bizat: [128 122 138 124 135 109 132 128 128 110 139 106 125 104 119 127 111 133
 143 148]
nerir: [161 149  53 151 120 158 126 155 137 137  26  99 160 126 154 141 138  88
 156  31]
buso: [162 163 156  88 124  94 104 167 149  88 119 133 168 121  85  83  84 145
 177 144]
metu: [133 135  96 135 112 136 130 134 116 124  88 114 138 121 126 137 139 100
 122  87]
Divag: [107 108 136 107 147 107 119 108 146 107 215 126 100 121 105 110  94 176
 118 216]
pozos: [ 96  93 166 136 149 136 131  91 131 148 176 143  86 136 133 137 137 157
  84 180]
Pinaf: [136 154 130 111 123 101 118 151 137  97 132 137 157 120 104 103 114 125
 147 143]
Ziker: [152 157 187  85 129  78 104 162 165  74 176 136 162 112  70  80  73 151
 163 188]
kom: [157 156 121  99 108 101 112 164 128  71 106 108 160  99  78  92  84 114
 187 108]
fesur: [118 110 166 138 147 133 136 113 141 140 167 135 104 133 133 134 120 148
 110 173]
[157 156 121  99 108 101 112 164 128  71 106 108 160  99  78  92  84 114
 187 108] => kom
[162 163 156  88 124  94 104 167 149  88 119 133 168 121  85  83  84 145
 177 144] => buso

Midu: [141  65 131 132  82 118 113 160 115 136 152]
laral: [129  62  99 119 162 136 100 197 183 124 118]
ligiz: [168 154 144 120 146 114 130 140 130 138 119]
gobo: [214 188 126 109 130 111 143 170  83 115 106]
both ligiz gobo:  => [130]
both gobo Midu:  => [115]
both gobo ligiz:  => [130]
[ 83 115] => gobo

Sil: [182  69 109  41 168 130 189 124  85 124 112 113  89  99  98 171 147 151
  90 162 163 191  97 135  94 204  75 123]
Zunok: [126 171 131 119 121  87 137 146  56 117 117 132 108  92  98 119 171 152
  60 139 131  98 139 118 106  76 190 142]
zedop: [177 167  93 154  72 121 110 160  60 114 127 147 134 100 111  70 172 142
  57 117  99  98  73 135 136  61 175 145]
nuso: [ 75 134 168  90 119  90 152 117 119 129 119 113 100 117 113 172 128 140
 123 155 157 179 109 119 117 183  88 117]
vom: [177 167  93 154 117 121 110 160  60 114 127 147 134 100 111  70 172 142
  57 117  99  98 106 190  76 118 139 156]
muge: [ 75  92 167  99 139 130 149  97 194 141 126 109 118 153 145 190  84 116
 197 142 159 164 151  63 179 141 113 100]
sikat: [ 93  86 155 112 124 144 134  98 198 139 136 113 129 159 146 169  80 109
 198 138 144 147 144  83 176 129 122 105]
bavat: [212 124  73 186  78 172  69 148 119 115 162 152 162 136 131  34 130 110
 104 108  65  53 102 214  98  76 170 155]
Mef: [134  80 125 141 119 174 111 107 205 137 148 126 150 167 157 130  79  99
 200 120 117 106 149 101 177  91 151 114]
Fekim: [ 56 173 182  70 109  41 168 130  54 118 107 111  75  83  82 177 164 163
  62 175 171 210  77 154  67 234  55 127]
Fozeg: [ 75 113 167  91 119  89 153 117 120 127 119 113 100 117 113 172 126 138
 125 156 158 178 110 119 120 182  88 117]
libe: [187 190  78 166 170 152 118 155  98 127 119 148 151 119 138  82 162 133
  99  90 104  78 159 126 126  70 169 146]
[ 98 106 190  76 118 139] => vom
[182  69 109  41 168 130 189 124  85 124 112 113  89  99  98 171 147 151
  90 162 163 191  97 135  94 204  75 123] => Sil
[212 124  73 186  78 172  69 148 119 115 162 152 162 136 131  34 130 110
 104 108  65  53 102 214  98  76 170 155] => bavat
[147 134 100 111  70 172 142  57 117  99  98 106] => vom
[182  70 109  41 168 130] => Fekim
[ 75 134 168  90 119  90 152 117 119 129 119 113 100 117 113 172 128 140
 123 155 157 179 109 119 117 183  88 117] => nuso

fos: [119 132 167 107  98  40 140  77 187 148 166 122 145 107 139 178 142 153
 160 152 139 136]
miru: [109 144 165  96  92  56 131  69 180 147 188 120 135 112 165 166 143 157
 159 159 155 136]
dopo: [128 183 112  62 124 148  37 128 119  92 165 151 118 115 111 115 127 135
 115 117  92 135]
mifof: [109 144 165  96  92  56 131  69 180 147 188 120 123 120 113 124 130 137
 106 116  94 141]
Nukiz: [126 191 116  70 118 141  69 125 127 147 188 155 164 109 108 110 122 132
 119 123  87 134]
[109 144 165  96  92  56 131  69 180 147 188 120 123 120 113 124 130 137
 106 116  94 141] => mifof
[109 144 165  96  92  56 131  69 180 147 188 120 135 112 165 166 143 157
 159 159 155 136] => miru
[160 152] => fos
[128 183 112  62 124 148  37 128 119  92 165 151 118 115 111 115 127 135
 115 117  92 135] => dopo
[126 191 116  70 118 141  69 125 127 147 188 155 164 109 108 110 122 132
 119 123  87 134] => Nukiz

melu: [ 37  97 155 147 162]
tuso: [101 112 244 131 147]
Kivu: [ 37  97 155 147  17]
dera: [ 73 244 159 155  60]
sivin: [155  60 154 186 125]
Nibef: [111 111 245 108 133]
rap: [168 189  63  81 156]
[154 186] => sivin
[244 131 147] => tuso
both melu dera:  => [155]
[159 155] => dera
both dera tuso:  => [244]
[155 147 162] => melu
both Kivu sivin:  => [155]

namuf: [101 119  61 144 155 118 116 124 161 124 163 152 143 125 140 126 141 142
 138  93  99 152 129 167 104 128 127 105  94 123 142 130 109 145 111  71
 119 160 183 144  77 132  87  97 145 170 113 122 119  76 164 104 114  61
 150 115 121 106 102 145 157 100]
Duvi: [107 114 102 114 120 133 163 131 125 146 144 116 136 118 110 107 105  90
  99 139 132 116 216 125 108 143 128 106 139 132  97 176 157  72 156 117
  94 170 115 160  99 103 132 157  74 114 119 122 104 164 170  61 113  76
  79 211 114 126  88 132 172  99]
Lera: [107 127 135 177 144 173 144 117 159 132  86 146 170 101 147 147 204 187
  91 155 106 131 148 148  88 181  72 126 148 164 160  98 115  90  96 109
  88 141 116 123 163 168 120  83  67 145 128  42  85 134 143 152 133 109
 120 132 154  97 152 111 105 151]
vini: [117 135 134 160 133 158 135 110 169 123  98 141 162 103 143 143 230 193
  97 143  99 134 174 134  97 170  80 126 148 166 144  87 107 105 131 121
  62 145 124 124 164 170 111 110  69 132 130  71  78 129 136 161 151  92
 121 119 136  97 114  78 130 132]
bakof: [102 116  47 148 169 131 117 123 173 149 156 143 149 124 139 115 126 142
 127 112 108 143 140 169 103 130 130 120  95 119 152 132 123 138 101  67
 125 157 172 133  77 131  76  86 141 114 118 104 145  89 132 141  96 155
 144 111 118 114 104 150 159 106]
Kirem: [110 143 113 171 141 165 145 114 161 125  99 132 170 114 136 140 214 178
  96 139 111 140 188 134  99 188  93 104 148 144 144  87 107  97 106 120
  54 154 107 114 165 167 131  91  75 153 119  49  95 147 150 155 146 102
 103 134 127 109 130  93 111 127]
Mag: [117 132 120 166 146 158 142 114 170 139  97 140 159 104 141 133 221 189
  89 149 107 137 182 126 100 179  83 125 142 158 137 113 115 110 125 120
  63 132 133 112 163 161 109 101  72 125 122  58  83 130 138 153 150  91
 123 118 145 101 111  84 129 127]
[110 143 113 171 141 165 145 114 161 125  99 132 170 114 136 140 214 178
  96 139 111 140 188 134  99 188  93 104 148 144 144  87 107  97 106 120
  54 154 107 114 165 167 131  91  75 153 119  49  95 147 150 155 146 102
 103 134 127 109 130  93 111 127] => Kirem
[114 119 122 104 164 170  61 113  76] => Duvi

